Each row is followed by its class. Each block has new classes.
[  6  19   4  31  -2   1  -2  13   0  -4 -15 -18  25 -24 -15  22 -21  13
  10 -30  -4  -3 -13   2   0  -3   2   3  10  -5   4   0  -2 -28 -21   6
  17  -6   2   2  -9 -17  25  20  -4 -12  30 -70  -6  -3  -5] -> (81)
[  6  -2   4  35  -2   3  -7  -6  -2  -5 -13  -9   7 -22  -5  -2 -10   0
   3   2   2  -1  -6  14   0  -1   2   6  -7  12  -3   0  -4  -8  14   7
  -2   7  -3  10  17 -12 -18  30  -4   6  -9 -71   4   3  -6] -> (81)
[ -1  -2  -9   5 -13  -5 -17   0   6   2  -7   7  -1  -6  15   0 -19  -2
   4   8   8   5  27  -3  -2  -5   3  -1   1   5  -7  -2  -5  -8   9  -6
   5   1 -11   0   8 -30 -12   1   8  27  -3 -32   0  -4  -2] -> (91)
[ -7  12  -5  -6 -11  -6  -4   1  10  -4 -20  11   2   1  40  -2   4   4
   8  18  -1   8  22 -10   3   9  -1   0 -14  -1  -6   3   0   0  18   7
  20   5  -2  -2  -9  13  16 -14  -3  -5 -13  36  -3  14  -4] -> (91)
[ 25   1 -29  28  -8   3 -10  -8  -4 -12  11 -26   8 -17 -35  -1  -9  -5
  13 -30   0  -6 -71  26  -4  15  -1  -4 -18  -1   8  -1 -10  27  17 -36
 -11  11   2   2  41  17 -42   3  11  -5 -14  22   5   1  -2] -> (82)
[ 14   2 -17  26   6  -7   3   0  -1 -11 -10 -18   6 -34 -23   5  -1  12
   5 -64   2  11 -18  11   9   4   7  11  -5   5   1   5 -10   2  -2 -15
  -6  -3   0  10  13 -15 -22  16   7   6   0 -68   1  -4   4] -> (82)
[  8   0   5  23  -3  12   1   4  17 -11 -32  -6  10  -9   9  19  -8 -14
   8  15   1   2  -8  14  -9  -3   2   6  -2 -13  -9  -1  11  -6  14  16
  15   8   2   6  -9   7  25   1 -13 -11 -12 -38   3   5  -4] -> (81)
[  5  -8  -6  -8  -6   9 -13 -12  -5 -13  18   7  -4   5  -2 -24  15  -5
   0  -1   2  -5 -26  -2   6   1   2 -13 -29  -4  -9  -4  -9  28  40  -2
 -10   2   2   4  27  19 -41   1   4   3 -28  55   4   1   5] -> (89)
[  4   2   4  -2   5 -12   2 -10 -11 -13  10   2   0 -10  10 -27  22  -2
  -2  -6   0  -6 -10  -8   9   9   5 -10 -33  -4   3  -7  -7  13  20   2
   2  -5   6   5   8   7 -29  14  -7  -5  -2  17  -1   5   9] -> (89)
[ 10   4 -14  18   1   1 -11 -13  10 -10 -15   7  -5  -6  24 -20   2  -1
  -3   0   1   3   3  17  10   8   0   2 -18   9  -6  -1  -4   9  43 -11
  13   7  -8  42  29  21 -29   3  -1   9 -25   6 -10  -4   2] -> (91)
[  5  -3   6  17  -2   1  36  -1  31  21   0  14 -24 -14 -16  15   3  -4
  -2  32   0   3  10   8   8   0  -2  15   8   8  -9  -4  45 -25  23  24
 -21 -13  -5  11  39  81 -33  15  -5   6   4 -82  17   3   4] -> (89)
[ 11   6 -16  35 -17  -2 -10  -6  11 -20 -26 -12  12 -26   0  -5 -10  -3
   9  -1  10   3 -38  16   8  11   2   0 -25   4 -11  -2 -13   1  34 -10
  22   9   0   8  22   8 -31   8   1  -5 -16 -17   1   1   3] -> (91)
[ 15   6 -36   9  -2 -15  -8   0  -4 -15 -13 -18  -3 -11 -21  -4   6   3
  14 -38  -1  -4 -47  10  11  26   8  -1 -25   3   1  -2 -24  14  11 -50
   2   9   8  -1  22  -6 -34  -7   9  -4  -9  41   0  -4   0] -> (82)
[ 16   2 -28  26   2  -3 -17   7   2 -20 -23 -13   1 -20  -9  -1  -7   2
   7 -29  -1  -1 -23  11   5  14   3   3 -14   2  -4  -1 -24   5  10 -28
   6  19   5   0  20 -20 -26   5   9  10 -18 -11  -3  -6   3] -> (82)
[  1  -6  14   2  -6  -5  13 -14 -11  18  31  15   4   6  21 -43  16  -3
  -9   4  -4   0  -6 -21   7   1   0 -13  -5  -3  17  -5   6   7  12  -2
 -13  -7  -6  -6  20  35 -19  30  -5  -4  25  37   1   9   0] -> (89)
[  2   1  16  22 -14   6  24  -5  18   6  -3   4  14 -17  13  -1  13  -2
   8  23   2  -1  -7   0   5   1   3  -6 -10  -6  -4  -1  16  -8  21  41
  13 -14   6   5   4  49   6  20 -10 -16   6 -11   6   7   2] -> (89)
[  1  11  -5  10  -2  -2  -8  -6  -2 -13   5 -13  11 -37   4  -1  -1   3
  10 -34   3  -1  15 -25  38  -4  -1   1 -20  -6  -5  -1  -7 -29  24  29
   6 -16   7  15   9 -18 -15  21   4 -14  11 -47  -2 -10   6] -> (89)
[  4  -2 -14  -6   0  -7   6   5  -5   5  -6  -2  -4   6  -4   2  -2   3
   4 -15  -2  10 -10   0   5   5   1   3  10  -2  15   2 -14   4 -21 -31
   6  -9   3  -6  -8 -14   6  -9   8   2  12  22  -4   3  -3] -> (82)
[ 10  -2  -2  38   1   8   0  -7  11 -13 -13 -26  14 -26 -15   4  -5  -2
   6  -7   1  -4 -31  16  -1   2   0   3 -15  56  -5   2   3  -1  20   8
  -2   9   6   7  13  22 -10  22   7  -7 -13 -29   4  -1   2] -> (81)
[ 15   3 -20  17   5  -7 -10   6  -3   0   2  -9  -7  -5 -23  -3 -17  -7
   5 -23  -1   1 -27  22  -2  15   1   7  -3   5   3  10 -14   5  -7 -42
  -7  14  -6  -1  27 -17 -41   9   6  25   4 -26   5  -2  -2] -> (90)
[  0  -4 -10  12 -12  -1  -2 -19  31 -21  -2   1 -14 -20  13  12   4  -8
   9  19   9  -4  27  -7  36  -5  -4  -2 -34   7 -24  -2  19 -15  59  27
   1 -10  -1  12  39  37 -51  -6  -1   5 -26 -16   8  -6   1] -> (89)
[  3   2 -14  -5   0 -14  -2  -3  -7   1  -1   0  16   7  11 -15  10  -1
   9 -21  -1   0 -17 -16   2  11   3  -2  -6  -9   9   0  -7   9 -12 -12
  54  -8   9  -9  -5   8  24  -7   1 -18   7  69  -7  -4   6] -> (82)
[  9   2 -23  14  -1  -5  -5   4  -6   8  -5  -6  -7   5  -7  -3  -9  -3
  -3 -20   3   0 -23  22  -2   1   3   6   3  -2  12   1  -7   3 -19 -43
 -10  13 -14  -3  18 -12 -14  -2   9  12   8  -7   7  -3  -3] -> (90)
[ 10   2 -21  18   0  -3   1  -7   3 -27  -3  10 -12 -10  12 -14  -9  -5
   4  -9  -1  -4   5  -1  29  12   3   6 -18   3  -6   1   3 -25  28 -14
  -3  -7 -10  13  39  10 -50   9  -1  12  -4 -23   5  -4   4] -> (72)
[  4   4   1  30 -11  12 -13  -1   5 -13 -11 -15  19 -23  -7   8 -12   1
  10  -4   5   0 -21  16  -4  -2 -17  -3  -4   1   0   0 -12   4  17   4
   2   7  -4   1   6   4  -4  11  -8   2  -9 -16   3  -6  -2] -> (81)
[  8   3 -17  11  -1  19 -21   1  14 -12 -18 -14   9  -5 -12  16  -8  -3
   0  -7  -1   5 -18  27  10  -8  -8   0 -12  -4 -13  -5   6  11  32   5
   7   8   2   4  12  26  -9 -19   4  -7 -37  22   2  -2  -4] -> (81)
[  4   1 -15  16 -12   8 -12  10  13   2 -15  -7  -1  -1  -9  14 -20  -2
   3   6   4   1 -16  24  -9   6  16   4  10  -2  -1   1  -7   4   0 -25
   3  10  -9  -2  12  -4 -11 -17   3  17 -10   1   6  -3  -4] -> (81)
[  5  -1  16  21   4  10   2   6   3 -11  -5 -20  20 -19 -16  17 -12   3
   1   1   2  -2  -6  19 -16 -10  -3   8   6   1  -6   4   0  -9   2  23
   2   4  -3   8  -2   3  -3  19   0   7  -4 -86   6   1  -1] -> (73)
[  9  -5 -22  13  11  -7   9   6   2  -5  -7 -33 -15  -9 -27  13  -5   5
   4 -22  -2  -1 -24  20   5  10   0  12  -7   4   3   5  -4  -9  -9 -26
  -6  -3   1   0  18  -2 -31   5   1   1   6 -34   3 -13   6] -> (90)
[  6  -9 -23   5  20 -13 -11   3   0  -9  -2  -8  -5 -14 -17   4  -8   1
   4 -28 -10   1 -12   7  17   8  11   6 -16   1  -6   1  -8  -6   4 -23
  -1  -9  -1   4  21 -19 -34  -7   9   2   2 -17   1 -12   5] -> (82)
[  3   1   9   9 -16  10  -4   4  11 -26   1   0  -3   0   5  -4   1  -3
   1  45  -7  -3   3  13 -10  -4  -4 -10 -15   2  -4  -5 -13  14  27  11
   7  12 -10   2  -1 -26 -48  -8  -8  21 -19 -29   3  -7   2] -> (73)
[ 13   1 -12  36 -12   9  -7   1  19 -14 -23  -8   2 -18   2  19 -10   1
  14   1   5   1 -16  23  -1   1   7  10  -1   3 -12 -16   5  -7  24   0
   3   3  -4   4  19  19  -4   6   0   0 -12 -32   6   1  -1] -> (81)
[ 13  -9  -8  11 -21   8   1   1  12   8 -10   7   4   6   8   0  -6  -6
   4  15   4   1 -16  11  -5   3   7   7   5   2   0  -3   0   9   5 -24
   6  10  -8  -5  14  39  -1  -9   2   8   4  28   7  -2  -5] -> (81)
[  7   4   1  33 -18  10  -6  15  12 -34   7 -44   9 -38 -44  28 -13  -2
  10   6  -4  -6 -39  27 -16  10   3 -12 -14   1 -13  -3 -15  11  20   5
   2  11   4   8   7 -35 -56  -2  -2  16 -14 -69   0  -3   6] -> (81)
[ 12  10 -16  32 -13  14 -19  -6  10 -20 -30 -10  19 -22   9   9 -10  -4
  13 -12   5   2 -27  23   5   2   1   9   1  -1  -9   5  -2  12  25  -7
   5  14   1   2   8  19  27   5  10 -10 -16  12   2  -4  -2] -> (81)
[  0  15   3  17  -3  -5  -2  -2   0  -9 -10 -19  21 -28  14   2  -4   6
  10 -14   9   1   7 -10  15  -2  -2   0  -6  -4  -5   2 -11 -10  26  17
   8  -5   5   0  -7 -19  -1  10   1  -9   2 -18  -1 -12   3] -> (72)
[  3   2   0  17 -15   1   2   4   4 -20 -14   5  23  -6  17 -14  -2   1
   3  18   2   0   9   1  -4  13   4  -2  -9   5  -2 -10 -11   4  18  -2
   9  16 -11   1   7  -8 -27  -2  -7  13  -9 -26   1  -9   4] -> (91)
[  5  10 -15  11  -1   6 -11  -5   5  -7   6  -5  -5 -16 -17   9  -5  -1
   2 -17   3   0  -2   6  35  -4  -2   6 -14  -1 -10  -1   3  -6  19  -2
 -10  -2   0   4  26  13 -29   7   3   7 -11 -10   7  -5   4] -> (89)
[  5   7  -8  29   1  -3  -2   1  -9  -6  -3  -8  -1 -12 -30   3  -9  -2
   0 -23   0   7 -23   6 -21   4   2   5   4   1   5   0 -14  -5  -8 -27
  -4  -5  -4   3  13 -17 -22  11   5   8  18 -41   2  -6  -4] -> (90)
[  4   3  17  25 -19  15 -12   2  -2 -20 -21 -13  20  -8   0  -1 -16   5
   3  21   2  -3 -20  28 -24   6   4 -11  15   1   1  -5 -18  18  11   7
  10  20  -5   2 -13 -39 -10   3  -2  14 -17 -28  -6  -7  -3] -> (73)
[ -1   5   0   0  -6   3 -13  -2   3 -13  -6   6   0   7  -1  -5  -3   0
  -6  13   1   9   4   8  -7 -10  -4   0   5   1  -7  -5 -12  15  14   3
   5   8  -7   2  -1 -40 -30  -4  -3  17 -21 -12   0  -4  -3] -> (72)
[  0   5  12  19   0  12  -9 -11   4  -8 -12 -10  16 -17   4  -4  -5  -1
   4   3   3   0  -4  14   3  -5   2   1  -1   6  -8  -2   5   5  25  17
  -2  13   4   4   5  16   6  19   0  -6 -17 -17   2   0  -5] -> (81)
[  4   3 -17  -9   8 -15   0  -1  -4   0 -10   5 -14   4   9  -5   1   0
   5  -9  -4   0   4 -10  12  11   5   8  -2   5   3  -1  -5  -4  -3 -25
   6  -3  -4  -2  13  -1  -9  -8  -9   1   2  13  -8   1  38] -> (90)
[ -2   8  -6  10 -24   4 -11  18   7 -10  -5   4   3   7  11 -15  -3  -3
  -6  22   8   5   7   7   2  -1   0 -13 -10   5  -4  -2 -14   5  32  -5
   3  10 -14   2  14 -28 -50  -7  -1  27 -12   6   1  -6  -3] -> (73)
[ 10   1   0  19   0  -4  26  -9   8   4  22   5 -17 -14  -8 -13  15 -10
   0   4   3  -1  -8 -11  26   3   0   5 -24  -3  -7   5  25 -12  40  12
 -21 -14  -1   7  46  57 -49  16   3 -10  -6  -7   3   0   4] -> (89)
[ 18  -4 -45  14  -4   9 -14   5  17  -3  -8 -13  -8   2 -33  11 -17 -10
  10 -21  -3  -1 -58  30  38  12   5  -1  -9   6  -2   0  -8  21   3 -57
 -11  15  -5   2  33  17 -42 -22  10  12 -22  24   6  -4  -1] -> (90)
[ 11   3   8  31   2  -4  13  -6  -3  -2  13 -13   6 -34 -11 -15  20   0
   3 -17  -2  -2 -19   2   7  -1  -3   2 -21  -6   3   0  -7  -8   5  20
 -12 -13   7  13  25  34 -24  42  -2 -18  -3 -41   7   4   1] -> (89)
[ 14   0  -1  35 -12  11  12  -1  30  -8 -39  -3   7 -17   4   9  -5  -8
   3  11   4  -1 -30  27  -9  13  -1  14 -12   6 -13   0  11   0  22   4
   6   8   5   5  11  47  -8   8   0  -2 -21 -33   8   7   1] -> (81)
[ 10   5   1  24  -7 -24  39  -9   4 -18 -19  18  -7 -23  19 -23  28   0
   2  -1   3  -3   7  -9  14  26   1   7 -28  -3  -2   1   4 -19  16  -9
  15 -12   9   3  19  23 -17  30  -3 -13   4 -53 -13   1   5] -> (91)
[ 13   3 -14  10  -4  -6  -9   2   5 -12 -14 -11   6  -2 -11  -2  -3 -10
   8 -18  -1  -7 -44  15   1  18   6   5  -7  -7  -2  -8 -14  15  11 -34
   6  11   5  -3  15  11 -19 -12   9   2 -20  42  -6  -7   5] -> (82)
[ -2   4   1  22 -11   4   3   8   3   3  -1  -5   7 -26  17  11 -16  -2
   3  22   7   7  28 -17  18 -15  -7   2   2   0  -3   0   7 -27  18  17
   9 -16 -13   8   5 -10 -17  18  -9   7  18 -76   8  -4   1] -> (91)

Each row is followed by its class.
[  2  -9 -32  18  11  11 -33 -15   0  34  14   7   1 -34 -10   4   7 -13
  20  -5  -5  13   5   6  -4  -2   4   6   5  20  -9  64  -2  -1  -6  15
  -5 -10  65  18  -3   2  23  -5  12   1 -44  -3 -10  -2   6] -> nol
[  1   3 -66 -45   4  17 -66 -21 -10  -6 -36 -45 -22 -53   4  11  25  -7
  49   3  35  52  -8 -57   3 -18 -24 -11 -22  25  -2 -54  30 -16  39  25
  22   3  27   3   8   3 -17  28   9  17 -47  -5 -23  18  -5] -> Gine
[ -1   5 -21 -13  -2  -7 -34  -2   5  -2   1 -21   2 -14   7   3  14  -2
  19   8 -11  11  -4 -13   3   4   0 -33 -21   9  16 -14   9  -2  13   4
   8   1  13   2   7  -5  -3  -1  -9  -1 -12   2  -1   7  -1] -> nol
[-14  16   2  17   3  -7  46   3  -9   9 -17 -36  -2 -21   8   6 -15  18
  10   8  16  20 -12 -36  10   2 -11   6 -22  -4  -5  26  -5   3  32  16
  -2  -6  13   6   9  -1   2  -1  33  17 -10 -19  -1  -9  -1] -> Gine
[ -6  13  -2  -8   4  -5 -22   6  -6   4 -17 -28   6  -9  22 -10  -1   9
  22   9   9   8  -8 -20  11 -16 -14 -14 -11  -3   3  10   4   9  28   9
   0  11   4 -11   3   3  -6   5 -20 -18 -19  14  -6   0   3] -> nol
[ -2   5   2  15   4   3   0  -9  10   0  39   6 -17   0  -5  21 -12 -13
 -14  -5   5  -8  -1   5  -1  15   8  19  -3  -4   6  32 -13   8  -9   5
   4 -28 -12  14   2  -4  -3  -1   3   4   0 -26   3  -5  -3] -> ruf
[ -1 -11  -4  19  13 -11 -18  -1  -2  11  17  18 -19  -2  14  -3  -4  -3
 -17  -4 -17 -10  -3  22 -11  -5  11   5 -11   0   1  33 -28   0  -5  17
  -1  -6  -4  -8   2  -2  -6 -15  -5  -5 -11 -16   9  -6 -11] -> ruf
[ -5   2 -30  24   7 -19 -12  -6  -3   5  -1  -6  -8 -21   1   0  -5   0
  -9   0 -10   4  -3   6  -5  -4  -4   2  -4   9  -4  55 -12   2  14   7
  -3   2 -13  13  -2  -3  -5  -8   7 -15 -50  -2  -2 -10  -5] -> Gine
[  5   5 -14 -25   4   9 -17   0   1  16   7  20  -2  -5  -6  -4  -2  -4
  -2   5  -5  -1   1  26  -2   3   3  11  11  -7   6   9 -14  -7 -20  -6
   2   3  14  14 -15   1   9 -11 -30 -32  10   4   7   7  -3] -> ruf
[  1  -3 -16   3   4  -1 -20  -2  19   2   8  16 -13  -4  12   6  -9  14
 -14  -4  -5  -6 -10  10 -12   0  -4  18   4  18   1   8 -18   4  -6   5
   6  -3 -13  -7   2   1  -9 -10 -11   4 -13 -14   5  -7  -7] -> ruf
[ -3  -4 -15   6  -3  -8 -32   0   6 -10 -14 -13  -9 -14   5  -2   6   3
 -19  -4   3  -3  -8  -9  -9  -3  -1   4 -14  13  -2  15  -3   3  21  22
   0  14 -15  13   8   4  10  -8  -6  -5 -35   2  -6   2   0] -> Gine
[ -8  -7 -37   7  16  -6 -15 -10  -6  11  -6   2   4 -18   3   4  -9 -19
 -36  12  -7   3   1  11  -7  -4   5  -9   2  -5  -1  37  -7   3  10  13
 -11   5  -7  24   3   7  -8  -3   3  -8 -55  -8   1   6  -1] -> ruf
[  5  -5  -8  -6  28   5 -29  21   6  -2  -4  35  -2 -23  -6  -6   5 -18
  -3   3  -3   7  -3  23   0  -1   7  -4   4  12  -3  55 -12   5  -3  -9
  -1  13  -4  27 -13   4   1 -17 -16 -26 -30  23   9  -2  -2] -> nol
[-16  16 -19   5  11 -16  16  -9   0  26   7  -3 -19   1  14 -24 -32 -13
 -13  -2   7  -3  12   2  -3  -1  -4  16 -25   8  -3  66 -31   6  23  21
  -9 -11  11   7  -7  -7  -1 -16 -18 -35  -3 -26  -6  -8 -17] -> nol
[-37   4   1   2  -4   0 -28  -1   2  -3  -6 -12   2  -7   7  -3   6   6
  -5  -6  -9  -8  -1   5  -9   1  -1 -10 -11   1   0  18 -11   1  12   1
  -4   3  21   7   5   1  27   0  -2 -13 -14   3   6   6  -5] -> Gine
[  1   4   3 -34   9  -1 -19  14  33  -6   4  23  -9   3  13  11  -9   4
  -9   0 -12  -9  10  11  -7   0  -2   5 -14   1   3  23 -12  -9 -10  -9
   4   0  -1  -7  -7  -6 -12  17 -15 -13  16 -10   1  -3  -7] -> ruf
[ -2   2   7  -6   5   7  13   5 -18   4  -2 -15   2  -3   5  -6 -10   1
 -11   0  -9  15   6  12  -1  10   5   3  10 -13   8  36 -26  16 -14  -6
  -6   2  -6  27 -14   5  -4 -10  -4 -29 -24  10   9   8  -2] -> Gine
[ 12   4  -2 -11  -7  12  26  -7   5  13  -5  -3  -1 -10   6   7 -18  -8
  -6   9  -8   5   2  13   5   4  -3  16   7   2   3  12  -5   5 -25  -4
 -36 -11  -2  29 -17   6  -6  -6   5   5  -1  -1  -3  -6   3] -> ruf
[ -9   4   1 -11  -5  18  -1   3 -10 -11 -16 -28   2  23   1   1   1   3
   1   4   9   2  -5   9  -4   0 -15   0  -3 -11   3  19  14   2  -1   2
   1   6  -7  45   2   5  -1   4  -5 -26 -39  20   2  -3  -4] -> nol
[  5   0   3  21   1 -16  18   4  12  -6  -3 -11  -8 -12  14 -30 -19   4
 -23   3 -21   7  23  12  -3   1  12   2 -40  -2  -5  62 -22   9   8  -1
  -8  -6 -17  25   2  -6  -1   1 -11  -6 -32   5   8 -16  -8] -> Gine
[  2   9   4  12 -26   8  12  12  -5  -4   6 -29  -1 -15 -13  -2  -2   0
 -11   4  -4  -5  -7  -1   1  -2   7   5  -6 -22  -4  32 -13  11  13  13
 -16  -4  11  22  10   7  10  -5  -3 -44   6  -3   9   6   2] -> nol
[ -2  23  -6  13  13  -1  27   2  -7   2  -4   6  -7  -4  -5 -15 -31 -21
 -23   4  -9  -9  10  47  -6  15   7  -5   5 -22  10  66 -28  16 -16  -6
 -14  -3 -10  33  -3  -7  -1  -8 -12 -38 -46  18  22  -7  -3] -> nol
[-23   1  -9  -2   2   7 -19  -9  16  23  21  -7 -21  -1  19 -11 -19   3
 -19   6 -12 -27   6  13  -5  19  -6  51   4   3   5  17 -29   0 -13   0
  -8  -7   1 -11  -6   5  -8 -18 -18 -10  23 -25   3   6  -2] -> ruf
[ -5   6  -5  10  25   4  -1   2 -18  -5  43   7  -5   1   3  -2  -2  -3
  -8  -2   1  -5   0  16   2  -1   1   9   5  -3   0  15  -7   3  -2  10
   0  -7  -7  -6   1  -1  -1 -11 -12  -6  20 -12  -1  24   0] -> nol
